Each row has a hidden trait or not; one of two labels after the row says which. A new part has a new trait and new labels.
|  29 |  -3 |  17 |   2 |  -3 |  12 |  15 |   4 |   2 |  15 |  -3 |  14 |  27 |   1 |   4 |   4 |  -1 |  -6 |  -3 |   5 |  -7 |   2 |  -3 | -32 |  17 |  -6 |  25 |   9 | -14 |  -1 |  12 |  -2 | -20 |   2 |   0 |  -4 |   1 |  15 |   5 |   0 |  11 |  11 |   4 |   5 |  50 | -35 |  -9 |   3 |   1 | -> J936
|   6 |  -5 | -14 |  -5 |  -3 |   3 | -12 |  -7 |  13 |  -5 |   1 |  -5 |  -8 |   3 |   0 |  -1 |  -4 |   2 |   0 |  -2 |   3 |  -2 |   4 |  36 |  -6 |  -3 |  -8 |   6 |   4 |   3 |   0 |   0 |  16 |   2 |   3 |   2 |   0 |   2 |   1 |   3 |  -7 |  -3 |   5 |   1 |   1 |  18 |   2 |  -3 |   5 | -> J397
|  56 |   0 |  17 |  11 |   0 |  -5 |  -6 |  11 |  -2 |  -4 |   6 |  16 |  24 |  -6 |  10 |  -1 |   1 |  13 |   1 |  -1 |   8 |  18 |  -4 | -11 |  -3 | -11 |  -5 |   1 |   5 |   4 |   6 |  -5 |  -4 |   1 |   8 |   2 |   4 |  -2 |   1 | -12 | -13 | -20 |   4 |   1 |  19 | -10 |   2 |  -1 |  -7 | -> J936
| -17 |   1 | -17 |  -4 |   5 | -10 |  -7 |  -5 |   0 |  -4 | -20 |  -8 | -19 |  -1 |  -3 |   0 |  10 |   3 |   2 |  -2 |   0 |  -5 |   1 |  14 |   0 |   5 |  -9 |   8 |  11 |  -2 |  -4 |   2 |  12 |  -2 |   0 |   6 |  -3 |  -6 |  -3 |   4 |  -5 |  -6 |  -3 |  -7 | -16 |   6 |   5 |   0 |  -7 | -> J397
|  11 |  -4 |   0 |   3 |   3 |  -8 | -11 |   2 |  -1 |  -7 |  -7 |   2 |   0 |  -2 |   4 |  -2 |   4 |  13 |   2 |  -1 |   1 |   2 |  -2 |   8 |  -4 |  -3 |  -8 |  -2 |   7 |   2 |  -1 |  -2 |   8 |  -1 |   3 |   5 |   3 |  -2 |  -1 |  -3 | -16 | -14 |  -4 |  -4 |  -3 |  -4 |   3 |  -1 |  -3 | -> J397
|  18 | -22 |  19 |   3 |  -8 |  20 |   5 |  -1 | -14 |  11 |  -4 |   6 |  10 |  10 |   9 |   2 |   0 |   4 |   1 |  -2 | -13 |  -9 |   3 | -18 |  12 |  -2 |  28 |  -2 |  -6 |   1 |  10 |  -6 |   1 |   0 |   1 |  -8 | -18 |   2 |   3 |   2 |   0 |  17 |  -2 |   5 |  13 |  -2 | -15 |   1 |  10 | -> J936
|  23 | -17 |   5 |   1 |  -2 |   7 |   1 |   1 | -16 |   8 | -13 |   5 |   6 |   5 |   5 |   2 |   8 |   6 |   2 |  -4 | -11 |  -6 |  -1 | -14 |   8 |   2 |  14 |  12 |  -1 |  -2 |   3 |  -8 |   1 |  -1 |   1 |  -4 | -22 |  -3 |  -1 |   0 |  -2 |  11 |  -1 |  -3 |  10 |  -4 |  -8 |   1 |   3 | -> J397
|   8 |  -3 |  -1 |   2 |   3 |  -7 | -12 |   0 |   5 |  -9 |  -1 |   0 |  -1 |  -3 |   2 |  -2 |   0 |  11 |   1 |  -1 |   3 |   3 |  -3 |  14 |  -8 |  -4 | -11 |  -4 |   5 |   3 |  -2 |  -1 |   7 |   0 |   3 |   5 |   8 |   0 |   0 |  -4 | -17 | -15 |  -2 |  -3 |   0 |  -4 |   4 |  -2 |  -2 | -> J397
|  -4 |  -6 | -19 |  -7 |  -1 |   0 | -12 |  -6 |  11 |  -6 |  -5 |  -6 |  -9 |   3 |   2 |   0 |  -1 |   6 |   0 |  -2 |   3 |  -5 |   6 |  32 |  -8 |  -2 | -11 |   9 |   6 |   2 |  -1 |   0 |  16 |   1 |   2 |   4 |  -3 |   2 |   0 |   5 |  -6 |  -3 |   4 |  -2 |  -1 |  16 |   1 |  -3 |   4 | -> J397
|   6 |  -4 |  -6 |  -8 |  -6 |  11 |   2 |  -4 |  18 |   8 |   7 |  -5 |  -4 |   4 |  -4 |   3 |  -6 | -17 |  -5 |   1 |  -7 |  -1 |   1 |  31 |   9 |  -3 |   4 |  15 |  -7 |   0 |   0 |   0 |  -4 |   4 |   0 |  -7 |  -3 |  12 |   4 |   3 |   0 |  11 |   8 |   5 |  20 |  -5 |   3 |  -2 |  10 | -> J936
| -30 |  -4 | -23 |  -8 |   7 | -13 |  -8 |  -3 |  -2 |  -7 | -20 |  -8 | -16 |   1 |   0 |  -1 |   8 |  12 |   1 |  -1 |  -3 | -12 |   4 |  10 |  -5 |   4 | -10 |  10 |   6 |  -2 |  -9 |   1 |  15 |  -3 |  -3 |   8 |  -4 |  -2 |  -3 |   8 |   0 |  -3 |  -6 |  -9 | -15 |   4 |   1 |   0 |  -3 | -> J397
| -45 |  -5 | -23 | -13 |   3 |   0 |  -1 |  -4 |   6 |  -6 |  -6 | -15 | -11 |   9 |  -5 |   0 |   0 |   7 |   0 |   2 |  -3 | -19 |   5 |  22 |  -7 |   7 |  -5 |   5 |  -4 |  -2 | -12 |   2 |  11 |  -3 |  -6 |   5 |   1 |   5 |  -1 |  13 |   2 |  21 |  -5 |  -3 |  -1 |   8 |  -6 |  -1 |   6 | -> J397

|  -1 |  -5 |   1 |   3 |  10 |   4 |  -4 |  11 |   6 |   3 |  -3 |  -4 |  -8 |   2 |  -5 |   6 |  11 |   0 |   4 | -10 | -14 |   3 |   4 |  -1 |  -4 |   3 |  -8 |  13 |  -1 |   0 |   4 |   1 |   1 |   1 |  -1 |   9 |  -2 |   3 |   9 |  11 |  -8 |  -2 |  -7 |  -3 |  -4 |  -8 |   8 |   0 |  17 |   1 |  17 |   1 |   5 |   0 |  -5 |   8 |  -8 |   3 |  -6 | -> (70)
|  -8 |  10 |  -4 |   9 |  -6 |  -4 | -16 | -14 |   7 |  -4 |   2 |   0 | -17 |  -6 |   2 |  -7 |  18 |  -3 |  17 |  -5 |   6 |   1 |  -7 |  -2 |  -2 |  -1 |   4 |  -9 |   2 |   7 |  -7 |   0 |   1 |   1 |  10 |   0 |   5 |  -7 |  -1 |   6 |  16 |   3 |  -1 |  -2 |  15 |  -6 |   2 |  -2 |  -9 |  10 |  -8 |   2 |   5 |   6 |  -8 |   2 |  -4 |   5 |  12 | -> (75)
|  -3 |   5 |   6 |   6 |   4 |   9 | -13 |  22 |  -3 |   7 |  11 |   1 | -10 |  -1 |  -4 |  -1 |   3 |   1 |  -6 | -12 | -15 |  -5 |   7 |   5 | -10 |   6 |  -6 |  -6 |   1 |  -3 |   3 |   0 | -14 |  -4 |  -6 |   8 |  -4 |   6 |   6 |  15 |  -7 |  -5 |  -9 |  -3 |  -4 |  -2 |   4 |  -1 |  21 |  -1 |  21 |   2 |   6 |   5 | -11 |   9 |   0 |   1 |  -1 | -> (70)
| -12 |   6 |  -1 |  15 |  -6 |   1 | -25 | -25 |  12 |  -6 |  10 |  -5 | -21 |  -4 |   0 | -14 |  22 |  -4 |  16 |  -5 |   6 |   1 |   0 |   2 |  -2 |   4 |   9 | -14 |   1 |   5 |  -2 |   2 |  14 |  -4 |   9 |  -6 |   0 |  -6 |  -3 |   4 |  21 |   3 |  -6 |  -4 |  15 |  -5 |  21 |  -9 |  -8 |   7 | -14 |   1 |   3 |  10 | -20 |  14 | -13 |  10 |  12 | -> (75)
|  -6 |   4 |  -2 |  10 |   7 |   1 | -12 |  14 |  15 |   5 |   2 |  -1 | -13 |  -1 |  -1 |  -2 |  16 |   0 |  -5 | -11 |  -7 |  -4 |   0 |  -4 |  -6 |   5 |  -3 |  -8 |  -2 |   2 |  -1 |   0 |   3 |  -5 |   5 |  11 |  -2 |  -1 |   7 |  11 |  13 |  -1 |  -8 |  -4 |   4 |  -1 |   9 |  -3 |  15 |   1 |   8 |   0 |   9 |   4 | -10 |  13 |  -9 |   4 |   1 | -> (75)
| -12 |   2 |  -6 |   9 |  -4 |  -4 | -16 | -29 |  15 |  -5 |  11 | -12 | -18 |  -2 |   4 | -11 |  21 |  -2 |  25 |   3 |   9 |   0 |  -6 |  -2 |  -2 |   1 |  11 | -14 |  -3 |   7 |  -2 |   4 |  12 |  -5 |   6 |  -5 |  -1 | -10 |  -6 |   4 |  32 |   6 |  -3 |  -5 |  11 |  -7 |  21 |  -9 | -11 |   9 |  -9 |  -1 |   5 |   8 | -16 |  10 | -15 |  10 |  13 | -> (70)
|  -7 |   1 |   1 |   4 |  15 |  -1 |   1 |  35 |  15 |  13 |   1 |   3 |  -8 |  -5 |   2 |   9 |  10 |   5 |   1 | -14 | -14 | -12 |  -2 |  -9 |  -8 |   6 |  -2 |  -6 |  -2 |   3 |   3 |  -2 |  -2 |  -3 |  -4 |  14 |  -5 |  -3 |   8 |  16 |   7 |  -3 |  -7 |  -8 |   8 |   2 |   8 |   0 |  23 |  -4 |  24 |  -1 |  13 |  -1 |  -4 |   2 |  -6 |   4 |  -8 | -> (70)
|  -7 |   7 |  -3 |   9 |   4 |  -4 | -11 |  -3 |  10 |   3 |   1 |  -1 | -16 |  -5 |   1 |  -3 |  12 |  -3 |  12 |  -9 |  -1 |  -1 |  -7 |  -5 |  -4 |  -1 |  -1 |  -9 |   0 |   5 |  -3 |   1 |   6 |   0 |   9 |   3 |   3 |  -5 |   1 |   6 |  17 |   2 |  -3 |  -2 |  12 |  -3 |   8 |  -1 |  -1 |   6 |   1 |   2 |   6 |   4 |  -6 |   2 |  -5 |   4 |   7 | -> (75)
| -11 |  -3 |  -6 |   7 |  -1 |  -3 | -12 | -29 |  11 |  -7 |   8 | -17 | -16 |  -1 |   2 |  -8 |  20 |  -3 |  30 |   1 |   0 |   6 |  -5 |  -5 |   2 |  -1 |   6 | -13 |  -1 |   8 |  -2 |   5 |  22 |   1 |   5 |  -5 |   0 |  -8 |  -1 |   3 |  25 |   3 |  -4 |  -4 |  18 | -10 |  18 |  -7 |  -5 |   9 |  -9 |   0 |   5 |   5 | -13 |  12 | -15 |   8 |  12 | -> (75)
| -12 |  -6 | -12 |   8 |  -1 |  -8 |  -7 | -38 |  24 |  -6 |  10 | -16 | -18 |   2 |   4 | -20 |  19 |   3 |  37 |  11 |   1 |  -1 | -11 |  -2 |   0 |   0 |  16 | -17 |  -6 |  15 |   4 |   8 |  34 |  -5 |   1 |   1 |  -2 | -15 |  -9 |   3 |  33 |  10 |   2 |  -7 |  31 |  -8 |  22 | -16 |  -4 |   8 | -12 |  -8 |   4 |   5 | -11 |  11 | -18 |  11 |  10 | -> (70)
| -14 |   0 |  -9 |  12 | -12 |  -3 |  -9 | -43 |  23 |  -7 |  10 | -18 | -23 |   2 |   2 | -24 |  20 |   3 |  35 |  10 |  11 |   0 |  -4 |   4 |  -3 |   2 |   0 | -14 |  -4 |  10 |   2 |   8 |  25 |  -7 |   6 |  -5 |  -1 | -10 |  -7 |   3 |  29 |   9 |   0 |  -3 |  22 |  -7 |  23 | -15 |  -8 |   9 | -12 |  -6 |   3 |   9 | -18 |  15 | -15 |   9 |  14 | -> (70)
|  -1 |   6 |  14 |   7 |  11 |   9 |  -8 |  45 |   1 |  12 |   2 |   9 |   0 |  -5 |   0 |  10 |  -1 |   1 | -16 | -15 | -19 | -12 |  17 |  -1 |  -7 |  13 |  -8 |  -1 |   4 |  -4 |   1 |  -4 | -20 |  -4 |  -9 |   8 |  -8 |  11 |   8 |  16 | -10 | -10 | -11 |  -6 | -10 |   2 |   5 |   0 |  30 |  -8 |  14 |   3 |   8 |   3 | -15 |   4 |   1 |   3 | -10 | -> (70)
